Below are the code and all the weights of a small trained network. Each question names an input and a class and asks about switching units off, where a switched-off unit gives its printed mean instead of its output.

import numpy as np


def w(rows, s, z=0):
    codes = np.array(rows[::2]) - 128.0
    scale = np.full(codes.shape[1], s)
    scale[-1] = z or s
    return codes * scale


def f(y):
    return np.maximum(y, 0)


def log_softmax(a):
    a = a - a.max(-1, keepdims=True)
    return a - np.log(np.exp(a).sum(-1, keepdims=True))


def net(x, mask):
    res = np.array(x, float).reshape(1, 5) / 4 @ E
    y = f(res @ A[0][:, :-1].T + A[0][:, -1])
    res = res + np.where(mask, y, B[0][:, -1]) @ B[0][:, :-1]
    return log_softmax(res[-1] @ U[:, :-1].T + U[:, -1])


A, B = {}, {}
E = w([
[2,190,146,124,188],'x0',
[137,107,116,17,162],'x1',
[126,128,129,131,131],'x2',
[150,151,255,113,112],'x3',
[33,69,124,111,26],'x4',
],0.0074)
A[0] = w([
[98,110,120,123,107,212],'neuron 0',
[101,129,130,142,92,86],'neuron 1',
[124,78,118,7,157,128],'neuron 2',
[65,179,118,154,142,89],'neuron 3',
[112,120,135,196,119,255],'neuron 4',
[185,86,84,129,88,108],'neuron 5',
[127,120,232,65,135,118],'neuron 6',
[91,83,112,65,88,122],'neuron 7',
[113,128,114,111,88,45],'neuron 8',
[101,109,120,112,91,50],'neuron 9',
[84,76,172,102,105,89],'neuron 10',
[178,163,111,86,208,116],'neuron 11',
[65,138,147,94,184,111],'neuron 12',
[111,76,17,111,180,186],'neuron 13',
[92,150,146,121,134,225],'neuron 14',
[141,145,164,125,118,80],'neuron 15',
[174,84,166,119,106,168],'neuron 16',
],0.015,0.0058)
B[0] = w([
[169,166,173,109,168,209],'neuron 0',
[111,138,56,148,137,163],'neuron 1',
[205,108,51,240,37,223],'neuron 2',
[97,109,5,107,127,193],'neuron 3',
[201,153,138,181,68,242],'neuron 4',
[100,122,25,88,166,213],'neuron 5',
[36,168,169,117,54,239],'neuron 6',
[155,172,135,136,190,214],'neuron 7',
[103,122,116,137,166,146],'neuron 8',
[105,112,96,148,160,160],'neuron 9',
[115,147,80,138,174,193],'neuron 10',
[136,164,93,151,187,210],'neuron 11',
[144,84,69,84,147,205],'neuron 12',
[57,170,235,92,72,254],'neuron 13',
[195,141,174,83,153,212],'neuron 14',
[67,126,97,141,111,156],'neuron 15',
[122,156,107,56,166,219],'neuron 16',
],0.02,0.0086)
U = w([
[148,185,149,100,147,255],'0',
[94,207,147,195,248,107],'1',
[151,103,96,10,116,113],'2',
[66,187,172,108,99,79],'3',
[173,119,125,174,82,138],'4',
[163,108,179,102,115,139],'5',
[121,85,200,153,225,83],'6',
],0.011,0.0091)

Each question gives the input, the list of numbers given to net, and the class t.
The units are the neurons (one row each of A and B). Each row of codes is followed by its name. A weight is (code - 128) times the scale printed after its matrix; where a second scale follows, it is the last column's (A, B and U).
mask holds one flag per neuron, in row order. A switched-off neuron (its flag False) gives its mean, the last column of its row in B, instead of its output. The means were averaged over made-up inputs and are rounded, as every weight is.
A unit's drop is (log p(t) with every unit on - log p(t) with that unit switched off) / (log p(t) with every unit on - log p(t) with every unit switched off).
The circuit of an input: a set's keep is (log p(t) with only the set's units on - log p(t) with every unit switched off) / (log p(t) with every unit on - log p(t) with every unit switched off). Starting from the 12 units with the biggest drops (on a tie, the unit counted first), units are removed one at a time, each time the one whose removal leaves the highest keep (on an exact tie, the one counted first), for as long as the keep stays at least 0.8.
circuit, biggest first: the units of the circuit, biggest drop first
unit that matters most: the unit with the biggest drop
k most important neurons: the k neurons with the biggest drops, biggest first
drop of u: that unit's drop, to one decimal
input [-3,-6,-3,-2,7], class 1: unit that matters most => neuron 2
input [7,6,-6,0,6], class 2: 4 most important neurons => [neuron 12; neuron 3; neuron 4; neuron 11]
input [8,-6,2,-1,-7], class 2: 2 most important neurons => [neuron 3; neuron 12]
input [8,4,2,-7,-5], class 2: 3 most important neurons => [neuron 12; neuron 3; neuron 6]
input [-4,4,0,3,7], class 1: circuit, biggest first => [neuron 7; neuron 10]
input [-3,7,1,-4,0], class 4: 2 most important neurons => [neuron 2; neuron 6]
input [0,4,0,-3,2], class 4: 2 most important neurons => [neuron 2; neuron 6]
input [-7,8,6,-3,-7], class 4: 3 most important neurons => [neuron 2; neuron 7; neuron 0]
input [-5,7,6,-7,4], class 3: 2 most important neurons => [neuron 13; neuron 4]
input [7,7,0,5,-1], class 2: 2 most important neurons => [neuron 12; neuron 4]
input [6,-8,3,6,-3], class 4: circuit, biggest first => [neuron 4; neuron 16]
input [3,-7,-1,-5,4], class 4: 2 most important neurons => [neuron 4; neuron 6]
input [-7,4,6,8,0], class 3: 3 most important neurons => [neuron 6; neuron 12; neuron 3]
input [5,8,0,-5,-3], class 4: circuit, biggest first => [neuron 2]
input [8,3,-1,-1,-7], class 2: 3 most important neurons => [neuron 12; neuron 3; neuron 7]
input [-6,2,5,5,-3], class 2: 2 most important neurons => [neuron 13; neuron 16]
input [-5,2,0,-4,-5], class 1: drop of neuron 6 => 0.5
input [-4,5,5,-6,3], class 3: drop of neuron 13 => 2.4
input [-4,0,-6,7,-6], class 3: drop of neuron 6 => 1.0
input [7,4,-5,5,6], class 2: circuit, biggest first => [neuron 12]
